Here is a tiny trained network, its code and every weight. The questions are about switching its units off for an input and a target symbol, where a switched-off unit gives its printed mean instead of its output.

import numpy as np


def w(rows, s, z=0):
    codes = np.array(rows[::2]) - 128.0
    scale = np.full(codes.shape[1], s)
    scale[-1] = z or s
    return codes * scale


def f(y):
    return y / 2 * (1 + np.tanh(0.7978845608 * (y + 0.044715 * y**3)))


def softmax(a):
    e = np.exp(a - a.max(-1, keepdims=True))
    return e / e.sum(-1, keepdims=True)


def log_softmax(a):
    a = a - a.max(-1, keepdims=True)
    return a - np.log(np.exp(a).sum(-1, keepdims=True))


def net(x, mask):
    ids = ['αγδεθπστ'.index(c) for c in x.split()]
    T = len(ids)
    res = E[ids] + P[:T]
    r = res
    for j in range(2):
        rows = slice(2 * j, 2 * j + 2)
        q, k, v = (r @ M[0][rows].T for M in (Q, K, V))
        z = softmax(np.where(np.tri(T) > 0, q @ k.T / 2**0.5, -1e9)) @ v
        o = O[0][rows]
        res = res + np.where(mask[j], z, o[:, -1]) @ o[:, :-1]
    y = f(res @ A[0][:, :-1].T + A[0][:, -1])
    res = res + np.where(mask[2:26], y, B[0][:, -1]) @ B[0][:, :-1]
    return log_softmax(res[-1] @ U[:, :-1].T + U[:, -1])


Q, K, V, O, A, B = {}, {}, {}, {}, {}, {}
E = w([
[66,90,123,92,31,84,23,81],'α',
[50,88,109,165,126,75,115,70],'γ',
[120,134,146,59,82,107,93,56],'δ',
[78,164,130,185,36,234,116,84],'ε',
[77,168,159,45,172,179,182,90],'θ',
[60,100,95,110,103,149,152,184],'π',
[90,177,98,56,118,124,159,199],'σ',
[192,168,142,91,164,240,1,191],'τ',
],0.0056)
P = w([
[157,108,29,115,109,132,160,77],'0',
[80,110,30,99,166,165,40,85],'1',
[129,238,127,157,123,93,101,128],'2',
[138,77,114,107,97,126,186,124],'3',
[37,88,104,61,147,178,66,127],'4',
[116,148,209,161,156,94,104,169],'5',
[135,45,182,108,103,117,199,168],'6',
[2,54,171,40,153,182,98,167],'7',
],0.0074)
Q[0] = w([
[141,135,105,98,177,230,61,180],'H1',
[11,107,103,49,106,163,120,137],'H1',
[51,117,126,107,141,252,128,138],'H2',
[193,127,87,134,185,104,85,147],'H2',
],0.032)
K[0] = w([
[180,191,100,112,126,252,132,210],'H1',
[101,122,243,117,125,130,161,245],'H1',
[142,136,230,127,140,168,139,225],'H2',
[177,169,24,124,143,174,121,110],'H2',
],0.028)
V[0] = w([
[79,95,108,214,57,115,109,208],'H1',
[103,145,132,220,83,254,149,76],'H1',
[203,162,83,98,145,198,128,178],'H2',
[51,175,115,192,159,158,216,143],'H2',
],0.019)
O[0] = w([
[96,170,78,131,161,218,128,218,165],'H1',
[2,89,209,159,193,175,170,142,255],'H1',
[150,174,143,48,100,153,163,191,130],'H2',
[205,176,83,137,172,146,171,42,143],'H2',
],0.0088,0.0056)
A[0] = w([
[139,106,81,118,85,125,75,102,78],'N1',
[207,200,101,163,80,97,183,151,54],'N2',
[102,170,116,128,147,120,63,145,42],'N3',
[87,114,96,171,152,152,129,121,66],'N4',
[182,65,104,153,102,121,189,81,122],'N5',
[182,158,41,112,89,121,177,134,116],'N6',
[115,148,120,171,121,132,77,182,107],'N7',
[162,99,126,116,102,138,99,132,123],'N8',
[186,251,123,151,105,142,63,90,68],'N9',
[167,103,154,118,140,139,107,62,123],'N10',
[151,137,96,155,212,113,59,129,73],'N11',
[123,132,113,82,101,163,134,150,79],'N12',
[177,72,103,93,67,115,170,135,43],'N13',
[125,87,96,144,77,132,145,101,136],'N14',
[122,116,104,128,133,131,95,128,55],'N15',
[183,109,140,145,173,182,114,134,118],'N16',
[156,141,223,163,104,106,124,132,53],'N17',
[138,130,42,109,123,157,136,103,172],'N18',
[136,200,150,173,153,106,100,156,166],'N19',
[149,57,145,139,172,156,163,151,71],'N20',
[139,166,148,196,161,115,122,125,16],'N21',
[159,246,144,169,95,129,97,98,169],'N22',
[169,154,112,169,126,144,175,126,115],'N23',
[195,77,135,124,116,123,230,102,3],'N24',
],0.016,0.0062)
B[0] = w([
[169,155,168,163,109,125,143,162,151],'N1',
[116,59,164,224,93,117,63,6,135],'N2',
[163,115,103,116,135,171,178,83,135],'N3',
[194,113,143,149,83,151,127,143,255],'N4',
[143,96,53,66,132,174,135,88,154],'N5',
[155,226,155,86,100,179,155,219,149],'N6',
[112,155,146,98,151,119,137,90,157],'N7',
[85,104,135,147,106,122,120,171,145],'N8',
[64,43,92,135,198,84,148,179,148],'N9',
[85,184,147,133,137,105,133,143,143],'N10',
[133,155,168,114,63,175,118,97,133],'N11',
[141,89,101,103,62,77,100,111,165],'N12',
[94,142,110,98,168,172,137,67,146],'N13',
[85,143,169,144,176,93,125,146,150],'N14',
[165,111,129,129,109,121,156,116,121],'N15',
[76,103,122,100,109,108,124,107,144],'N16',
[214,152,102,203,124,165,134,113,131],'N17',
[169,105,56,168,173,68,106,109,167],'N18',
[104,182,127,159,139,63,113,82,147],'N19',
[114,97,101,116,185,137,136,137,192],'N20',
[174,91,95,144,106,60,80,165,136],'N21',
[147,179,148,80,103,186,134,88,159],'N22',
[120,146,177,114,117,156,122,180,136],'N23',
[200,70,208,165,90,41,202,158,131],'N24',
],0.021,0.0092)
U = w([
[138,120,225,235,114,23,97,193,138],'α',
[174,30,48,213,158,44,78,75,114],'γ',
[5,229,125,69,216,133,134,54,255],'δ',
[117,93,161,116,147,215,174,168,144],'ε',
[172,112,164,105,118,81,208,120,13],'θ',
[161,187,91,96,147,108,146,251,73],'π',
[215,227,207,152,34,183,105,69,127],'σ',
[89,80,138,50,43,101,93,151,88],'τ',
],0.0031,0.0033)

Each question gives the input, a string of symbols that net reads in full, and the target symbol t.
The units are the heads (2 rows each of Q, K, V and O) and the neurons (one row each of A and B). Each row of codes is followed by its name. A weight is (code - 128) times the scale printed after its matrix; where a second scale follows, it is the last column's (O, A, B and U).
mask holds one flag per unit, heads first, then neurons. A switched-off unit (its flag False) gives its mean, the last column of its rows in O or B, instead of its output. The means were averaged over made-up inputs and are rounded, as every weight is.
A unit's drop is (log p(t) with every unit on - log p(t) with that unit switched off) / (log p(t) with every unit on - log p(t) with every unit switched off).
The circuit of an input: a set's keep is (log p(t) with only the set's units on - log p(t) with every unit switched off) / (log p(t) with every unit on - log p(t) with every unit switched off). Starting from the 12 units with the biggest drops (on a tie, the unit counted first), units are removed one at a time, each time the one whose removal leaves the highest keep (on an exact tie, the one counted first), for as long as the keep stays at least 0.8.
circuit, biggest first: the units of the circuit, biggest drop first
unit that matters most: the unit with the biggest drop
top k neurons: the k neurons with the biggest drops, biggest first
which heads matter: for each layer, one digit per head in row order, 1 if its drop is at least 0.15 and else 0, layers parted by /
input γ δ ε ε, target ε: circuit, biggest first : (H1, N20, N4)
input π ε σ γ ε γ, target σ: top 3 neurons : (N11, N20, N22)
input ε γ τ θ θ, target τ: circuit, biggest first : (H2, N12)
input α π σ, target δ: top neuron : (N4)
input ε δ δ τ τ ε α, target α: circuit, biggest first : (H2, N1, N14, H1)
input ε γ ε ε δ, target ε: circuit, biggest first : (H1, N4, N20)
input ε γ α ε γ, target ε: circuit, biggest first : (H1, N4, N20)
input σ δ δ, target σ: top 2 neurons : (N17, N22)
input δ ε δ π, target π: circuit, biggest first : (H1, N6, H2, N18)
input ε ε π σ θ τ γ, target γ: top 4 neurons : (N18, N6, N5, N22)
input ε ε α ε τ δ γ γ, target α: which heads matter : 11
input τ π θ ε α ε, target σ: circuit, biggest first : (N22, H2, N20)
input ε ε π ε δ, target γ: circuit, biggest first : (N18, H1, H2)
input δ δ δ α ε ε ε τ, target τ: circuit, biggest first : (H2, N12)
input ε δ δ τ π, target τ: top neuron : (N12)
input ε ε σ δ γ δ θ α, target δ: circuit, biggest first : (N4, H1, N10)
input γ δ δ π σ ε θ, target θ: which heads matter : 11
input ε δ θ ε ε π γ α, target γ: circuit, biggest first : (H1, N18, H2)
input ε θ σ ε ε ε ε θ, target δ: top 3 neurons : (N10, N4, N5)
input δ γ ε γ ε π, target δ: circuit, biggest first : (H1, N7, N4)
input ε ε ε ε ε τ δ, target δ: top 3 neurons : (N13, N4, N14)
input ε ε ε α τ ε, target γ: top 3 neurons : (N21, N20, N6)
input σ σ τ, target δ: unit that matters most : N9
